Below is a small trained network, with its code and all its weights. Each question gives an input and a target symbol and asks what happens when units are switched off, that is, made to give their printed mean instead of their output.

import numpy as np


def w(rows, s, z=0):
    codes = np.array(rows[::2]) - 128.0
    scale = np.full(codes.shape[1], s)
    scale[-1] = z or s
    return codes * scale


def norm(h):
    return h / np.sqrt((h * h).mean(-1, keepdims=True) + 1e-5)


def f(y):
    return np.maximum(y, 0)


def softmax(a):
    e = np.exp(a - a.max(-1, keepdims=True))
    return e / e.sum(-1, keepdims=True)


def log_softmax(a):
    a = a - a.max(-1, keepdims=True)
    return a - np.log(np.exp(a).sum(-1, keepdims=True))


def net(x, mask):
    ids = ['ΘΣαβγδζηξτφω'.index(c) for c in x.split()]
    T = len(ids)
    res = E[ids] + P[:T]
    r = norm(res)
    for j in range(2):
        rows = slice(3 * j, 3 * j + 3)
        q, k, v = (r @ M[0][rows].T for M in (Q, K, V))
        z = softmax(np.where(np.tri(T) > 0, q @ k.T / 3**0.5, -1e9)) @ v
        o = O[0][rows]
        res = res + np.where(mask[j], z, o[:, -1]) @ o[:, :-1]
    y = f(norm(res) @ A[0][:, :-1].T + A[0][:, -1])
    res = res + np.where(mask[2:6], y, B[0][:, -1]) @ B[0][:, :-1]
    return log_softmax(norm(res)[-1] @ U[:, :-1].T + U[:, -1])


Q, K, V, O, A, B = {}, {}, {}, {}, {}, {}
E = w([
[162,122,165,100,125],'Θ',
[176,111,183,111,105],'Σ',
[209,145,216,197,109],'α',
[180,129,178,139,153],'β',
[192,149,140,213,186],'γ',
[181,110,176,145,147],'δ',
[129,246,61,83,35],'ζ',
[168,107,140,120,143],'η',
[169,112,143,120,143],'ξ',
[110,101,56,132,23],'τ',
[182,114,185,146,145],'φ',
[155,96,139,108,119],'ω',
],0.013)
P = w([
[143,88,113,102,139],'0',
[191,117,101,77,134],'1',
[5,144,183,127,159],'2',
[115,156,146,96,175],'3',
[173,123,99,93,128],'4',
[37,134,167,130,124],'5',
[110,78,107,134,125],'6',
[167,133,95,101,131],'7',
[65,135,148,124,119],'8',
[111,171,122,102,152],'9',
[159,130,88,112,124],'10',
[70,138,138,125,105],'11',
[125,85,105,161,134],'12',
[154,140,86,114,117],'13',
],0.021)
Q[0] = w([
[45,5,142,226,131],'head 1',
[243,91,88,170,103],'head 1',
[66,174,150,210,124],'head 1',
[97,52,87,206,129],'head 2',
[58,2,167,180,112],'head 2',
[228,27,122,145,98],'head 2',
],0.0094)
K[0] = w([
[113,135,149,87,158],'head 1',
[134,186,96,167,119],'head 1',
[150,112,154,124,137],'head 1',
[124,161,130,80,137],'head 2',
[121,165,150,71,175],'head 2',
[165,249,139,168,136],'head 2',
],0.018)
V[0] = w([
[107,124,94,239,158],'head 1',
[197,184,146,144,175],'head 1',
[114,222,91,164,113],'head 1',
[137,138,90,149,228],'head 2',
[112,97,88,4,168],'head 2',
[154,149,227,163,7],'head 2',
],0.011)
O[0] = w([
[158,113,94,104,150,2],'head 1',
[43,76,128,28,144,190],'head 1',
[166,219,156,49,93,16],'head 1',
[128,110,105,150,190,152],'head 2',
[90,245,126,187,101,206],'head 2',
[123,53,220,131,74,128],'head 2',
],0.011,0.0058)
A[0] = w([
[170,122,173,165,180,38],'neuron 1',
[166,100,58,187,1,34],'neuron 2',
[113,183,220,93,152,153],'neuron 3',
[10,108,152,183,27,3],'neuron 4',
],0.0099,0.0028)
B[0] = w([
[127,40,134,150,165,141],'neuron 1',
[196,142,154,184,190,157],'neuron 2',
[155,141,73,114,115,176],'neuron 3',
[146,189,247,80,217,254],'neuron 4',
],0.013,0.0074)
U = w([
[14,170,204,138,92,156],'Θ',
[128,159,241,136,133,91],'Σ',
[133,51,177,124,50,246],'α',
[108,122,121,123,174,2],'β',
[179,121,81,52,196,81],'γ',
[113,94,121,173,150,76],'δ',
[163,197,122,77,53,234],'ζ',
[103,155,73,173,108,180],'η',
[109,158,93,154,124,121],'ξ',
[252,146,133,201,127,50],'τ',
[125,94,141,162,149,32],'φ',
[125,146,134,191,89,119],'ω',
],0.011,0.004)

Each question gives the input, a string of symbols that net reads in full, and the target symbol t.
The units are the heads (3 rows each of Q, K, V and O) and the neurons (one row each of A and B). Each row of codes is followed by its name. A weight is (code - 128) times the scale printed after its matrix; where a second scale follows, it is the last column's (O, A, B and U).
mask holds one flag per unit, heads first, then neurons. A switched-off unit (its flag False) gives its mean, the last column of its rows in O or B, instead of its output. The means were averaged over made-up inputs and are rounded, as every weight is.
A unit's drop is (log p(t) with every unit on - log p(t) with that unit switched off) / (log p(t) with every unit on - log p(t) with every unit switched off).
The circuit of an input: a set's keep is (log p(t) with only the set's units on - log p(t) with every unit switched off) / (log p(t) with every unit on - log p(t) with every unit switched off). Starting from all 6 units, units are removed one at a time, each time the one whose removal leaves the highest keep (on an exact tie, the one counted first), for as long as the keep stays at least 0.8.
units of the circuit, in order: the units of the circuit, biggest drop first
k most important neurons: the k neurons with the biggest drops, biggest first
heads that matter: for each layer, one digit per head in row order, 1 if its drop is at least 0.15 and else 0, layers parted by /
input Σ α Σ η η ζ ξ β, target ζ: heads that matter -> 10
input η τ τ ξ φ ξ Σ β Σ ζ, target Σ: heads that matter -> 11
input τ Σ Σ δ Σ, target τ: heads that matter -> 00
input Σ α Σ β φ φ ξ ξ, target α: heads that matter -> 01
input τ β Σ γ Θ α φ Σ δ ξ α τ, target Σ: units of the circuit, in order -> (neuron 4)
input Σ α ξ ζ Σ α Σ, target ζ: units of the circuit, in order -> (head 1; neuron 3)
input ζ Σ η β η δ Σ ζ Θ γ δ Σ ξ, target γ: units of the circuit, in order -> (head 1; head 2)
input α Σ φ β φ φ α γ, target γ: heads that matter -> 10
input α Σ γ γ δ γ α φ ω Θ Σ, target α: heads that matter -> 01
input α Σ Σ ξ ξ η δ δ β Θ γ γ η, target Θ: units of the circuit, in order -> (head 1; head 2; neuron 2)
input τ τ α ζ δ, target ζ: units of the circuit, in order -> (head 1; neuron 4)
input η δ γ ζ β τ α, target ζ: units of the circuit, in order -> (head 1; neuron 3)
input η τ α η η ξ γ η γ ω Σ δ η β, target γ: heads that matter -> 10
input α Σ ξ η Θ, target α: units of the circuit, in order -> (head 2)
input η η ζ δ Σ Σ γ Σ γ τ δ γ Θ δ, target γ: units of the circuit, in order -> (head 2; head 1)
input Σ φ Σ Θ γ β α ω Σ Θ, target α: heads that matter -> 01
input ω α Σ η Σ γ Θ, target η: heads that matter -> 01
input β ω ξ η τ, target τ: heads that matter -> 00
input φ γ η φ Θ Σ γ ζ η ω η, target ζ: heads that matter -> 10
input φ Σ Σ α γ Σ ξ, target α: most important neuron -> (neuron 4)
input Σ ξ ζ Σ η Θ γ Θ η Σ φ, target γ: heads that matter -> 11
input η Θ τ α Σ δ Σ γ φ Θ τ ξ ξ, target Θ: 2 most important neurons -> (neuron 2; neuron 3)
input ξ β ω ζ Θ, target ζ: units of the circuit, in order -> (head 1; neuron 4)
input ω β τ α γ ξ γ η ζ Σ Σ, target ζ: 2 most important neurons -> (neuron 4; neuron 2)
input Σ β ω α α Θ η η φ τ ζ η γ τ, target τ: 2 most important neurons -> (neuron 2; neuron 4)
input τ δ φ Σ Θ γ Σ ξ φ τ φ δ Σ ω, target τ: 2 most important neurons -> (neuron 2; neuron 4)
input τ β δ Θ η Σ τ Σ φ ω, target τ: units of the circuit, in order -> (head 1)
